Here is a tiny trained network, its code and every weight. The questions are about switching its units off for an input and a class, where a switched-off unit gives its printed mean instead of its output.

import numpy as np


def w(rows, s, z=0):
    codes = np.array(rows[::2]) - 128.0
    scale = np.full(codes.shape[1], s)
    scale[-1] = z or s
    return codes * scale


def f(y):
    return np.maximum(y, 0)


def log_softmax(a):
    a = a - a.max(-1, keepdims=True)
    return a - np.log(np.exp(a).sum(-1, keepdims=True))


def net(x, mask):
    res = np.array(x, float).reshape(1, 4) / 4 @ E
    y = f(res @ A[0][:, :-1].T + A[0][:, -1])
    res = res + np.where(mask, y, B[0][:, -1]) @ B[0][:, :-1]
    return log_softmax(res[-1] @ U[:, :-1].T + U[:, -1])


A, B = {}, {}
E = w([
[47,167,153,68,161,149,208,103,171,123,251,115],'x0',
[163,117,155,133,159,108,143,74,80,126,138,113],'x1',
[129,124,211,151,42,146,78,7,222,147,110,122],'x2',
[115,39,129,49,94,72,217,178,139,169,116,41],'x3',
],0.017)
A[0] = w([
[144,74,46,114,154,90,189,191,102,158,149,112,139],'N0',
[123,67,175,102,89,77,138,120,179,206,111,40,37],'N1',
[79,157,161,89,185,131,152,104,188,101,243,138,100],'N2',
[90,159,137,92,117,159,151,112,120,114,197,116,128],'N3',
[118,157,59,175,244,161,101,182,65,53,175,178,217],'N4',
[94,190,157,198,125,180,83,76,165,82,183,167,149],'N5',
[212,159,109,147,167,116,71,178,107,61,157,142,187],'N6',
[166,62,135,142,94,77,60,200,94,97,19,132,254],'N7',
[75,139,159,132,152,107,180,174,146,120,185,89,121],'N8',
[164,120,89,99,97,75,145,205,56,153,102,86,132],'N9',
[153,139,83,84,156,86,95,175,76,138,126,130,141],'N10',
],0.011,0.0079)
B[0] = w([
[71,161,116,114,216,111,161,110,96,199,148,97,219],'N0',
[144,85,183,117,55,115,160,168,148,34,103,149,203],'N1',
[43,93,167,60,143,66,118,117,145,130,228,157,205],'N2',
[110,147,125,37,69,98,114,167,73,144,195,117,175],'N3',
[162,117,178,102,85,126,245,181,197,44,96,183,252],'N4',
[87,133,167,137,171,139,80,33,180,125,157,140,218],'N5',
[136,156,175,154,112,142,124,100,151,89,120,98,199],'N6',
[128,110,176,159,178,172,108,91,161,107,77,119,249],'N7',
[92,175,153,150,107,105,132,194,76,153,172,140,179],'N8',
[12,59,173,126,152,85,84,144,133,148,108,94,217],'N9',
[77,107,114,154,142,87,139,121,161,97,132,140,194],'N10',
],0.012,0.032)
U = w([
[150,107,144,148,102,130,137,152,155,73,51,110,233],'0',
[61,121,134,117,209,112,64,101,137,147,134,113,133],'1',
[133,128,127,82,61,105,155,160,139,92,153,170,38],'2',
[98,151,93,116,154,95,141,177,64,202,152,96,7],'3',
[188,158,111,197,118,172,3,67,136,142,110,144,252],'4',
],0.014,0.0026)

Each question gives the input, the list of numbers given to net, and the class t.
The units are the neurons (one row each of A and B). Each row of codes is followed by its name. A weight is (code - 128) times the scale printed after its matrix; where a second scale follows, it is the last column's (A, B and U).
mask holds one flag per neuron, in row order. A switched-off neuron (its flag False) gives its mean, the last column of its row in B, instead of its output. The means were averaged over made-up inputs and are rounded, as every weight is.
A unit's drop is (log p(t) with every unit on - log p(t) with that unit switched off) / (log p(t) with every unit on - log p(t) with every unit switched off).
The circuit of an input: a set's keep is (log p(t) with only the set's units on - log p(t) with every unit switched off) / (log p(t) with every unit on - log p(t) with every unit switched off). Starting from all 11 units, units are removed one at a time, each time the one whose removal leaves the highest keep (on an exact tie, the one counted first), for as long as the keep stays at least 0.8.
units of the circuit, in order: the units of the circuit, biggest drop first
k most important neurons: the k neurons with the biggest drops, biggest first
drop of u: that unit's drop, to one decimal
input [-5,8,-5,-1], class 0: units of the circuit, in order	(N4)
input [4,-5,2,1], class 2: 3 most important neurons	(N0; N9; N7)
input [0,0,0,0], class 0: 4 most important neurons	(N0; N2; N5; N9)
input [6,-6,-5,1], class 3: 2 most important neurons	(N0; N1)
input [1,0,2,7], class 2: 2 most important neurons	(N1; N7)
input [0,1,8,-2], class 4: 2 most important neurons	(N9; N0)
input [7,-7,0,2], class 3: 2 most important neurons	(N4; N8)
input [4,-3,-2,1], class 3: 2 most important neurons	(N1; N4)
input [2,0,-5,-8], class 2: drop of N4	0.6
input [0,-1,4,-2], class 4: drop of N9	0.3
input [0,-2,3,1], class 0: drop of N5	0.1
input [-4,-3,-6,-2], class 0: drop of N4	1.2
